Moves between states:
ze: Z389->Z415, Z974->Z189, Z805->Z79, Z244->Z707, Z863->Z465, Z79->Z806, Z348->Z190, Z515->Z393, Z571->Z314, Z367->Z389, Z254->Z119, Z533->Z805, Z127->Z858, Z590->Z974, Z450->Z348, Z331->Z233, Z240->Z590, Z189->Z670, Z665->Z158, Z29->Z720, Z596->Z454, Z463->Z775, Z226->Z29, Z858->Z167, Z478->Z779, Z190->Z619, Z720->Z281, Z670->Z175, Z393->Z665, Z158->Z463, Z986->Z478, Z343->Z367, Z754->Z331, Z167->Z754, Z465->Z226, Z713->Z244, Z454->Z533, Z779->Z713, Z415->Z571, Z119->Z450
fi: Z389->Z367, Z806->Z79, Z314->Z571, Z974->Z590, Z805->Z533, Z244->Z713, Z233->Z331, Z79->Z805, Z707->Z244, Z348->Z450, Z571->Z415, Z619->Z190, Z367->Z343, Z533->Z454, Z590->Z240, Z450->Z119, Z331->Z754, Z189->Z974, Z665->Z393, Z775->Z463, Z29->Z226, Z463->Z158, Z226->Z465, Z858->Z127, Z478->Z986, Z190->Z348, Z720->Z29, Z670->Z189, Z393->Z515, Z175->Z670, Z158->Z665, Z281->Z720, Z754->Z167, Z167->Z858, Z465->Z863, Z713->Z779, Z454->Z596, Z779->Z478, Z415->Z389, Z119->Z254
se: Z389->Z665, Z806->Z707, Z314->Z775, Z974->Z226, Z805->Z713, Z244->Z670, Z863->Z596, Z233->Z314, Z79->Z244, Z707->Z175, Z348->Z754, Z515->Z254, Z571->Z463, Z619->Z233, Z367->Z393, Z254->Z127, Z533->Z779, Z127->Z343, Z590->Z465, Z450->Z167, Z331->Z571, Z240->Z863, Z189->Z29, Z665->Z450, Z775->Z619, Z29->Z805, Z596->Z986, Z463->Z190, Z226->Z533, Z858->Z367, Z478->Z590, Z190->Z331, Z720->Z79, Z670->Z720, Z393->Z119, Z175->Z281, Z158->Z348, Z986->Z240, Z281->Z806, Z343->Z515, Z754->Z415, Z167->Z389, Z465->Z454, Z713->Z189, Z454->Z478, Z779->Z974, Z415->Z158, Z119->Z858
ge: Z389->Z974, Z806->Z619, Z314->Z175, Z974->Z389, Z805->Z348, Z244->Z331, Z863->Z515, Z233->Z707, Z79->Z190, Z707->Z233, Z348->Z805, Z515->Z863, Z571->Z670, Z619->Z806, Z367->Z590, Z254->Z596, Z533->Z450, Z127->Z986, Z590->Z367, Z450->Z533, Z331->Z244, Z240->Z343, Z189->Z415, Z665->Z226, Z775->Z281, Z29->Z158, Z596->Z254, Z463->Z720, Z226->Z665, Z858->Z478, Z478->Z858, Z190->Z79, Z720->Z463, Z670->Z571, Z393->Z465, Z175->Z314, Z158->Z29, Z986->Z127, Z281->Z775, Z343->Z240, Z754->Z713, Z167->Z779, Z465->Z393, Z713->Z754, Z454->Z119, Z779->Z167, Z415->Z189, Z119->Z454

In the rows, 26 means zero.

The rows follow the links: the fewer symbols apart two states are, the more alike their rows tend to be.

Each row is also shifted at random along 4 hidden directions that mean nothing.

Some states, each with a row of numbers:
Z348: [ 23  27  24  29  26  28  29  19  23  23  26  23  24  28  19  26  22  32  27  35  22  28  27  26  28  27  32  29  25  29  32  20  24  25  31]
Z281: [ 20  25  25  28  25  22  28  24  24  23  22  30  31  28  20  26  26  25  23  28  25  26  33  26  27  30  28  24  24  21  31  30  21  26  33]
Z167: [ 37  28  25  32  27  27  26  32  24  18  32  22  34  32  29  17  29  36  30  32  26  35  29  23  24  27  34  29  27  34  32  22  27  31  30]
Z515: [ 24  28  26  25  31  27  22  28  25  22  28  33  25  22  21  26  22  28  28  29  27  23  26  28  30  28  24  18  29  29  28  21  26  27  26]
Z314: [ 21  22  24  23  24  25  25  19  24  30  31  31  21  22  12  32  19  28  27  26  22  21  31  24  30  33  31  27  19  22  23  26  25  26  26]
Z119: [ 16  26  26  28  27  30  27  25  28  25  26  23  26  28  34  23  29  27  25  32  27  24  21  29  22  18  21  26  28  32  32  21  31  25  25]
Z226: [ 29  26  26  29  24  25  27  25  26  21  22  28  24  26  23  27  27  24  23  26  25  26  24  27  24  26  27  20  28  23  25  28  19  26  27]
Z158: [ 20  25  24  27  25  28  28  18  24  27  28  32  21  23  15  32  20  27  25  33  22  19  27  27  27  28  27  23  21  25  28  23  25  24  27]
Z619: [ 19  26  26  21  31  25  26  24  23  32  23  28  34  26  29  24  26  25  24  26  29  21  32  26  31  25  15  31  24  25  33  24  34  24  31]
Z189: [ 12  28  27  23  24  19  29  26  22  25  27  33  29  23  18  30  29  23  24  25  29  24  29  22  30  31  20  20  23  19  21  28  24  27  26]
Z29: [ 35  24  26  25  22  25  27  21  27  29  19  26  20  24  26  31  26  19  22  20  25  22  22  28  24  24  24  24  25  20  21  30  22  22  23]
Z393: [ 34  25  26  31  30  30  25  30  29  21  27  29  29  27  30  22  28  28  25  32  27  24  24  29  21  23  25  20  29  32  32  24  27  28  27]
Z343: [ 37  27  26  25  31  29  20  33  29  25  30  28  27  23  30  23  26  26  28  25  28  24  24  26  24  25  24  22  28  31  24  24  29  29  22]
Z127: [ 29  26  26  26  28  30  21  29  28  25  30  22  21  25  29  24  23  29  29  26  25  27  22  27  24  25  30  27  28  32  24  21  27  27  22]
Z974: [ 43  30  29  27  29  19  25  39  23  17  27  30  41  28  29  19  35  26  26  24  32  32  33  22  27  31  23  19  30  25  26  30  23  33  29]
Z478: [ 38  29  26  26  23  25  22  29  25  19  26  19  21  26  24  24  24  29  30  22  24  35  23  23  27  29  35  25  30  27  20  25  18  27  23]
Z986: [ 25  32  28  19  32  21  20  33  23  21  26  27  31  23  26  23  26  26  31  21  32  29  28  23  35  31  20  20  30  27  21  21  24  29  25]
Z190: [ 24  28  25  28  29  25  28  24  21  24  25  26  34  30  25  22  26  32  26  33  27  27  33  25  29  28  25  28  25  29  36  23  28  27  34]

In each set, the symbols that take the first to the second take the third to the fourth, perhaps in another order. Give the fourth.
Answer with the state's name.
[ 23  25  24  27  23  31  24  24  29  28  31  19  16  26  28  27  23  28  28  26  22  27  18  27  21  21  32  30  25  31  22  21  29  25  19]
to [ 23  25  24  30  22  29  27  23  26  25  32  20  20  28  26  26  24  31  28  31  22  30  21  26  22  24  35  32  23  31  26  22  28  27  23]
as [ 19  25  25  26  27  28  24  25  26  26  33  30  21  22  20  29  24  27  27  29  25  22  23  26  25  26  27  22  24  28  22  22  29  27  21]
to Z389

[ 21  24  25  28  21  24  30  19  25  27  19  20  22  28  25  27  26  25  24  24  23  28  25  26  25  24  30  30  25  22  26  29  21  22  28]
to [ 25  23  25  28  23  24  28  26  26  28  23  20  29  30  29  23  28  26  24  23  24  30  28  24  22  25  31  33  24  23  26  32  24  26  28]
as [ 34  24  24  32  26  29  27  31  28  22  34  28  30  28  28  23  30  30  25  32  25  28  26  25  19  24  31  24  25  31  28  28  29  30  25]
to Z158

[ 18  28  27  26  26  26  24  31  27  23  25  23  26  27  33  23  30  25  26  23  28  30  22  26  24  23  24  24  30  28  23  25  26  27  23]
to [ 21  27  25  26  28  28  23  27  25  21  33  31  22  22  16  28  20  30  30  29  25  25  26  26  29  30  30  19  26  29  24  21  23  29  24]
as [  9  25  27  27  22  25  27  27  28  25  27  28  22  24  26  29  30  22  24  24  26  24  20  26  22  23  23  20  25  23  19  29  25  26  20]
to Z393

[ 36  25  26  18  29  26  23  21  24  33  24  32  24  20  21  31  19  22  26  23  27  17  29  26  33  29  18  25  22  22  25  24  30  24  24]
to [ 20  29  26  31  29  19  27  32  19  14  28  34  42  30  13  21  29  34  26  32  28  31  42  20  31  38  33  20  26  24  34  30  17  33  40]
as [ 38  25  27  25  24  21  26  28  24  24  26  28  29  25  21  26  26  25  26  21  25  28  31  22  29  32  28  25  24  21  22  31  21  28  28]
to Z233

[ 37  28  26  22  29  28  24  25  25  28  25  23  25  24  31  24  24  26  28  27  27  25  24  27  29  23  20  27  28  29  28  19  31  23  25]
to [ 20  29  28  20  31  23  22  33  25  24  27  32  30  21  27  25  27  23  27  22  31  25  27  25  30  28  16  17  29  25  20  24  26  28  23]
as [ 11  33  27  21  24  18  26  23  18  20  27  27  24  22  11  30  22  30  30  25  28  31  31  21  39  37  27  21  25  22  20  21  19  27  28]
to Z515

[ 27  26  27  19  30  21  26  27  24  31  20  31  33  23  26  26  27  20  24  20  30  21  33  25  32  28  14  24  25  19  26  29  27  24  30]
to [ 34  28  26  20  23  20  24  25  23  28  23  23  25  24  22  28  23  25  28  18  26  30  29  22  34  32  25  30  24  21  20  27  23  25  25]
as [ 31  26  26  24  26  25  26  25  24  28  31  22  27  27  26  24  26  30  28  27  26  29  27  23  28  27  28  32  23  28  25  23  31  27  24]
to Z665

[ 13  24  24  28  20  25  28  15  24  26  21  22  18  27  15  30  19  27  25  26  20  27  27  26  27  29  37  30  22  20  26  27  17  23  30]
to [ 35  29  26  22  26  26  23  25  23  25  32  23  22  23  20  27  21  32  31  27  26  29  27  23  33  30  29  29  24  29  23  19  28  27  23]
as [ 33  26  26  26  21  23  27  28  25  25  25  18  26  28  29  24  29  26  26  21  25  33  25  23  24  26  29  31  26  23  22  29  23  26  25]
to Z343

[ 29  34  29  17  28  17  24  31  19  22  25  26  33  23  25  24  28  26  30  20  33  31  32  21  39  33  18  23  28  24  21  22  25  27  27]
to [ 27  23  25  22  23  31  23  21  30  32  30  18  11  21  28  31  21  24  29  22  22  24  15  27  24  21  29  32  24  28  17  21  31  23  14]
as [ 29  22  24  33  24  32  29  23  30  25  27  26  22  28  29  26  28  26  22  33  22  22  20  30  15  19  29  25  26  30  31  27  28  25  24]
to Z465

[ 30  28  28  15  35  25  19  33  27  31  29  34  31  18  32  26  26  21  28  20  34  18  26  26  32  26   8  20  27  28  21  20  37  26  19]
to [ 31  24  25  30  28  25  28  31  26  24  33  31  36  29  27  22  32  29  25  33  28  25  31  24  22  27  25  25  23  29  31  27  31  31  29]
as [ 43  31  28  20  29  24  21  30  25  23  19  22  26  25  32  23  26  23  28  18  30  30  25  26  32  25  19  23  32  25  23  23  22  25  24]
to Z79

[ 25  26  26  30  25  28  27  29  28  22  22  27  25  26  30  25  30  22  23  26  27  26  21  29  20  21  24  19  30  26  26  28  22  25  25]
to [ 38  28  26  28  25  27  24  28  27  20  20  17  22  29  30  22  26  28  27  23  25  33  22  27  25  23  31  24  32  28  25  24  18  25  26]
as [ 31  33  28  16  28  18  24  24  19  24  18  27  29  22  22  28  24  24  28  20  31  27  32  24  41  32  16  24  28  21  23  22  22  23  29]
to Z713

[ 32  30  26  24  25  25  23  24  25  22  20  20  19  24  25  26  22  25  28  21  26  31  22  27  30  27  28  23  30  26  21  23  18  24  25]
to [ 36  27  25  19  29  25  25  22  22  30  24  25  27  24  25  26  21  26  28  25  27  23  30  26  33  28  21  31  25  26  29  21  30  23  28]
as [ 26  30  26  25  27  26  22  26  24  19  23  23  21  23  23  26  21  27  30  23  26  29  24  27  31  28  29  21  31  27  24  21  18  26  26]
to Z348

[ 21  20  23  25  19  33  28  10  30  38  22  17   7  24  28  35  20  22  24  24  19  20  13  30  20  16  27  36  21  24  22  22  32  17  16]
to [ 17  21  24  28  22  29  29  21  27  30  33  29  21  24  22  31  26  26  23  31  22  21  22  25  20  24  28  28  19  25  24  27  32  25  22]
as [ 17  20  24  26  22  28  28  19  27  33  31  29  19  23  20  33  23  24  24  27  21  20  24  25  22  25  28  29  17  23  23  27  31  24  21]
to Z190

[ 19  22  25  25  27  25  28  26  25  30  31  32  31  25  25  26  29  25  23  29  26  20  30  24  24  26  21  28  20  25  28  28  34  27  26]
to [ 22  24  26  33  22  23  31  31  26  21  27  28  35  32  29  21  35  26  21  29  26  30  27  23  18  25  29  25  25  24  28  33  23  30  29]
as [ 41  25  25  29  28  25  26  32  24  25  30  22  38  32  33  17  31  32  27  29  27  31  33  23  24  26  28  33  26  30  33  26  32  30  31]
to Z713

[  9  31  27  22  26  21  29  22  20  24  19  26  30  26  23  27  28  24  24  26  29  27  29  24  34  27  18  24  26  21  28  24  23  23  30]
to [ 15  25  27  18  24  20  27  23  23  32  25  33  25  20  19  32  25  19  24  19  28  20  28  22  32  30  18  24  20  17  18  28  28  24  23]
as [ -3  25  26  26  22  22  33  19  23  28  21  32  27  25  20  31  28  21  20  29  26  20  28  26  26  25  20  22  22  19  29  29  26  23  30]
to Z707

